Below is a small trained network, with its code and all its weights. Each question gives an input and a class and asks what happens when units are switched off, that is, made to give their printed mean instead of their output.

import numpy as np


def w(rows, s, z=0):
    codes = np.array(rows[::2]) - 128.0
    scale = np.full(codes.shape[1], s)
    scale[-1] = z or s
    return codes * scale


def norm(h):
    return h / np.sqrt((h * h).mean(-1, keepdims=True) + 1e-5)


def f(y):
    return y / 2 * (1 + np.tanh(0.7978845608 * (y + 0.044715 * y**3)))


def log_softmax(a):
    a = a - a.max(-1, keepdims=True)
    return a - np.log(np.exp(a).sum(-1, keepdims=True))


def net(x, mask):
    res = np.array(x, float).reshape(1, 7) / 4 @ E
    u = 0
    for l in range(3):
        y = f(norm(res) @ A[l][:, :-1].T + A[l][:, -1])
        res = res + np.where(mask[u : u + 3], y, B[l][:, -1]) @ B[l][:, :-1]
        u += 3
    return log_softmax(norm(res)[-1] @ U[:, :-1].T + U[:, -1])


A, B = {}, {}
E = w([
[97,84,69,38,153,76,86,28,1,86,65,139],'x0',
[178,151,219,114,199,194,119,188,150,70,49,37],'x1',
[125,134,136,121,125,126,131,129,129,125,126,133],'x2',
[131,131,131,130,127,128,126,123,130,124,129,128],'x3',
[10,164,120,206,31,141,85,109,164,188,102,95],'x4',
[129,115,140,123,133,143,114,132,125,140,132,130],'x5',
[120,121,121,124,130,134,136,132,130,133,131,123],'x6',
],0.02)
A[0] = w([
[171,103,98,115,129,101,158,114,116,135,253,225,35],'0.n0',
[200,130,133,143,130,124,162,170,191,135,229,176,43],'0.n1',
[218,107,103,94,167,110,177,137,120,119,228,206,2],'0.n2',
],0.051,0.015)
B[0] = w([
[115,178,21,75,87,126,195,66,160,180,67,183,253],'0.n0',
[131,102,136,222,164,221,159,119,154,129,167,73,231],'0.n1',
[149,124,253,77,127,24,26,231,83,95,183,153,251],'0.n2',
],0.022,0.047)
A[1] = w([
[182,94,93,50,195,105,142,68,22,90,111,164,47],'1.n0',
[150,140,100,115,123,120,184,132,159,116,112,145,3],'1.n1',
[254,132,154,76,233,161,170,160,134,77,67,87,4],'1.n2',
],0.055,0.0041)
B[1] = w([
[164,16,106,248,228,255,152,68,101,36,167,12,254],'1.n0',
[90,114,110,158,107,143,129,96,122,118,104,102,171],'1.n1',
[121,222,84,30,73,58,159,149,169,229,103,239,250],'1.n2',
],0.02,0.037)
A[2] = w([
[144,150,150,127,112,117,134,164,152,150,163,154,8],'2.n0',
[2,123,132,210,3,106,87,89,126,138,148,121,112],'2.n1',
[111,91,139,114,144,84,64,125,83,81,120,102,66],'2.n2',
],0.041,0.0017)
B[2] = w([
[83,37,59,167,138,166,109,3,51,15,10,19,213],'2.n0',
[170,123,177,39,164,51,79,171,75,89,122,156,253],'2.n1',
[59,215,187,185,103,180,144,167,221,207,13,66,186],'2.n2',
],0.015,0.031)
U = w([
[124,118,149,247,170,221,161,158,180,121,155,44,248],'0',
[138,135,203,99,145,65,75,200,91,86,126,112,114],'1',
[76,171,48,102,90,106,174,81,131,165,100,171,26],'2',
],0.014,0.0017)

Each question gives the input, the list of numbers given to net, and the class t.
The units are the neurons (one row each of A and B). Each row of codes is followed by its name. A weight is (code - 128) times the scale printed after its matrix; where a second scale follows, it is the last column's (A, B and U).
mask holds one flag per neuron, layer by layer. A switched-off neuron (its flag False) gives its mean, the last column of its row in B, instead of its output. The means were averaged over made-up inputs and are rounded, as every weight is.
A unit's drop is (log p(t) with every unit on - log p(t) with that unit switched off) / (log p(t) with every unit on - log p(t) with every unit switched off).
The circuit of an input: a set's keep is (log p(t) with only the set's units on - log p(t) with every unit switched off) / (log p(t) with every unit on - log p(t) with every unit switched off). Starting from all 9 units, units are removed one at a time, each time the one whose removal leaves the highest keep (on an exact tie, the one counted first), for as long as the keep stays at least 0.8.
circuit, biggest first: the units of the circuit, biggest drop first
unit that matters most: the unit with the biggest drop
top k neurons: the k neurons with the biggest drops, biggest first
top k neurons in layer l: the k neurons of layer l with the biggest drops, biggest first
input [0,-5,-7,5,7,-7,-7], class 1: circuit, biggest first -> (0.n0)
input [3,7,7,0,8,4,6], class 1: top 3 neurons -> (1.n0, 0.n0, 1.n2)
input [5,7,3,-4,1,-3,-3], class 2: circuit, biggest first -> (1.n2, 0.n2, 0.n0)
input [-3,4,4,8,-5,3,4], class 1: top 2 neurons -> (0.n0, 1.n0)
input [1,5,-6,-6,4,1,-6], class 2: top 2 neurons in layer 0 -> (0.n2, 0.n1)
input [4,-7,2,7,7,-7,-5], class 1: top 4 neurons -> (2.n1, 0.n0, 1.n2, 1.n0)
input [-3,5,3,-2,-4,-6,5], class 2: top 3 neurons -> (1.n2, 1.n0, 0.n2)
input [5,1,7,-1,-5,3,5], class 0: top 3 neurons -> (1.n0, 2.n2, 2.n1)
input [-4,1,-5,2,-5,2,-3], class 1: top 4 neurons -> (0.n2, 1.n0, 2.n2, 1.n2)
input [-2,4,-8,3,-2,-7,-6], class 2: top 3 neurons -> (1.n2, 0.n2, 1.n0)
input [7,-4,5,2,-7,5,2], class 0: top 4 neurons -> (1.n0, 1.n2, 2.n2, 2.n1)
input [-7,6,0,8,8,1,-8], class 1: top 2 neurons in layer 0 -> (0.n1, 0.n0)
input [8,2,-1,4,-5,-4,8], class 0: top 2 neurons -> (1.n0, 0.n1)
input [3,6,5,-3,4,-5,6], class 2: unit that matters most -> 0.n2
input [4,2,8,-2,7,-6,-4], class 1: top 2 neurons -> (1.n0, 0.n0)
input [-2,5,-8,-7,8,-7,8], class 1: top 2 neurons in layer 0 -> (0.n1, 0.n0)
input [0,2,-1,4,7,-5,5], class 1: top 2 neurons in layer 1 -> (1.n0, 1.n2)
input [-5,7,-3,-1,-1,-6,0], class 2: top 2 neurons in layer 1 -> (1.n2, 1.n0)
input [6,-1,3,2,-6,7,8], class 0: top 2 neurons in layer 2 -> (2.n2, 2.n1)
input [-6,-1,4,-3,-8,7,-5], class 1: unit that matters most -> 0.n2
